Below are the code and all the weights of a small trained network. Each question names an input and a target symbol and asks about switching units off, where a switched-off unit gives its printed mean instead of its output.

import numpy as np


def w(rows, s, z=0):
    codes = np.array(rows[::2]) - 128.0
    scale = np.full(codes.shape[1], s)
    scale[-1] = z or s
    return codes * scale


def norm(h):
    return h / np.sqrt((h * h).mean(-1, keepdims=True) + 1e-5)


def f(y):
    return np.maximum(y, 0)


def softmax(a):
    e = np.exp(a - a.max(-1, keepdims=True))
    return e / e.sum(-1, keepdims=True)


def log_softmax(a):
    a = a - a.max(-1, keepdims=True)
    return a - np.log(np.exp(a).sum(-1, keepdims=True))


def net(x, mask):
    ids = ['ΞΨαγζθπφ'.index(c) for c in x.split()]
    T = len(ids)
    res = E[ids] + P[:T]
    r = norm(res)
    for j in range(3):
        rows = slice(3 * j, 3 * j + 3)
        q, k, v = (r @ M[0][rows].T for M in (Q, K, V))
        z = softmax(np.where(np.tri(T) > 0, q @ k.T / 3**0.5, -1e9)) @ v
        o = O[0][rows]
        res = res + np.where(mask[j], z, o[:, -1]) @ o[:, :-1]
    y = f(norm(res) @ A[0][:, :-1].T + A[0][:, -1])
    res = res + np.where(mask[3:15], y, B[0][:, -1]) @ B[0][:, :-1]
    return log_softmax(norm(res)[-1] @ U[:, :-1].T + U[:, -1])


Q, K, V, O, A, B = {}, {}, {}, {}, {}, {}
E = w([
[125,69,175],'Ξ',
[130,106,159],'Ψ',
[37,112,74],'α',
[117,144,91],'γ',
[138,103,149],'ζ',
[250,127,44],'θ',
[116,163,79],'π',
[49,163,117],'φ',
],0.017)
P = w([
[42,110,57],'0',
[128,114,137],'1',
[197,179,121],'2',
[108,176,153],'3',
[2,23,29],'4',
[176,163,122],'5',
[144,184,183],'6',
[166,17,70],'7',
[178,178,117],'8',
],0.007)
Q[0] = w([
[197,86,143],'H1',
[195,254,164],'H1',
[76,149,91],'H1',
[107,89,238],'H2',
[124,63,112],'H2',
[87,140,182],'H2',
[109,124,61],'H3',
[91,171,149],'H3',
[186,32,59],'H3',
],0.009)
K[0] = w([
[103,97,49],'H1',
[64,122,151],'H1',
[121,122,91],'H1',
[122,136,222],'H2',
[150,181,76],'H2',
[131,98,152],'H2',
[105,192,135],'H3',
[49,163,150],'H3',
[255,112,164],'H3',
],0.0081)
V[0] = w([
[97,167,153],'H1',
[103,161,141],'H1',
[160,133,40],'H1',
[120,99,122],'H2',
[130,174,104],'H2',
[77,177,148],'H2',
[128,175,171],'H3',
[124,146,136],'H3',
[253,162,161],'H3',
],0.013)
O[0] = w([
[71,187,136,106],'H1',
[142,197,253,118],'H1',
[169,105,58,198],'H1',
[110,152,91,157],'H2',
[152,148,110,130],'H2',
[52,243,201,126],'H2',
[76,184,148,63],'H3',
[144,187,132,114],'H3',
[81,132,58,3],'H3',
],0.0067,0.0043)
A[0] = w([
[154,75,128,41],'N1',
[158,67,96,215],'N2',
[10,136,155,60],'N3',
[135,153,159,86],'N4',
[51,104,162,153],'N5',
[117,125,183,4],'N6',
[73,101,122,122],'N7',
[155,157,109,48],'N8',
[121,180,100,243],'N9',
[181,137,175,123],'N10',
[91,152,68,133],'N11',
[132,13,116,158],'N12',
],0.011,0.003)
B[0] = w([
[79,194,201,161],'N1',
[130,247,106,242],'N2',
[76,163,114,195],'N3',
[165,96,142,145],'N4',
[52,97,86,198],'N5',
[121,95,167,145],'N6',
[140,109,25,174],'N7',
[144,161,214,147],'N8',
[248,154,233,200],'N9',
[148,84,105,169],'N10',
[255,204,194,189],'N11',
[94,150,83,253],'N12',
],0.0058,0.006)
U = w([
[133,11,140,47],'Ξ',
[102,76,190,52],'Ψ',
[86,100,139,150],'α',
[159,135,130,79],'γ',
[96,125,73,253],'ζ',
[181,93,34,207],'θ',
[178,152,127,122],'π',
[92,178,192,91],'φ',
],0.012,0.0036)

Each question gives the input, a string of symbols that net reads in full, and the target symbol t.
The units are the heads (3 rows each of Q, K, V and O) and the neurons (one row each of A and B). Each row of codes is followed by its name. A weight is (code - 128) times the scale printed after its matrix; where a second scale follows, it is the last column's (O, A, B and U).
mask holds one flag per unit, heads first, then neurons. A switched-off unit (its flag False) gives its mean, the last column of its rows in O or B, instead of its output. The means were averaged over made-up inputs and are rounded, as every weight is.
A unit's drop is (log p(t) with every unit on - log p(t) with that unit switched off) / (log p(t) with every unit on - log p(t) with every unit switched off).
The circuit of an input: a set's keep is (log p(t) with only the set's units on - log p(t) with every unit switched off) / (log p(t) with every unit on - log p(t) with every unit switched off). Starting from the 12 units with the biggest drops (on a tie, the unit counted first), units are removed one at a time, each time the one whose removal leaves the highest keep (on an exact tie, the one counted first), for as long as the keep stays at least 0.8.
circuit, biggest first: the units of the circuit, biggest drop first
unit that matters most: the unit with the biggest drop
top k neurons: the k neurons with the biggest drops, biggest first
heads that matter: for each layer, one digit per head in row order, 1 if its drop is at least 0.15 and else 0, layers parted by /
drop of u: that unit's drop, to one decimal
input θ ζ γ θ φ, target θ: circuit, biggest first => (H1; H2)
input Ψ γ Ψ Ψ, target Ψ: top neuron => (N2)
input α θ Ξ Ξ ζ Ψ, target ζ: circuit, biggest first => (H3; N9; N11)
input φ γ α, target φ: circuit, biggest first => (H2; H3)
input α π φ α φ, target φ: circuit, biggest first => (H2; H3)
input α θ θ θ Ψ, target θ: heads that matter => 100
input α θ γ Ξ Ξ, target θ: circuit, biggest first => (H1; N2)
input Ψ φ α, target φ: heads that matter => 010
input φ α γ ζ π γ π Ξ, target ζ: top 4 neurons => (N12; N2; N1; N9)
input α ζ π ζ Ξ, target ζ: heads that matter => 000
input γ θ θ π φ, target θ: circuit, biggest first => (H1; N7)
input γ Ψ θ θ Ξ, target θ: heads that matter => 100
input ζ Ξ ζ, target ζ: heads that matter => 001
input Ψ π φ π, target φ: heads that matter => 110
input θ Ξ π α, target θ: top 3 neurons => (N7; N11; N1)
input θ ζ ζ, target θ: unit that matters most => H2
input φ ζ γ γ γ α α ζ, target ζ: top 2 neurons => (N12; N9)
input θ γ Ψ, target θ: drop of H1 => 0.4
input α Ψ φ γ, target φ: drop of H1 => 0.3
input γ φ Ξ γ, target φ: drop of H1 => 0.4
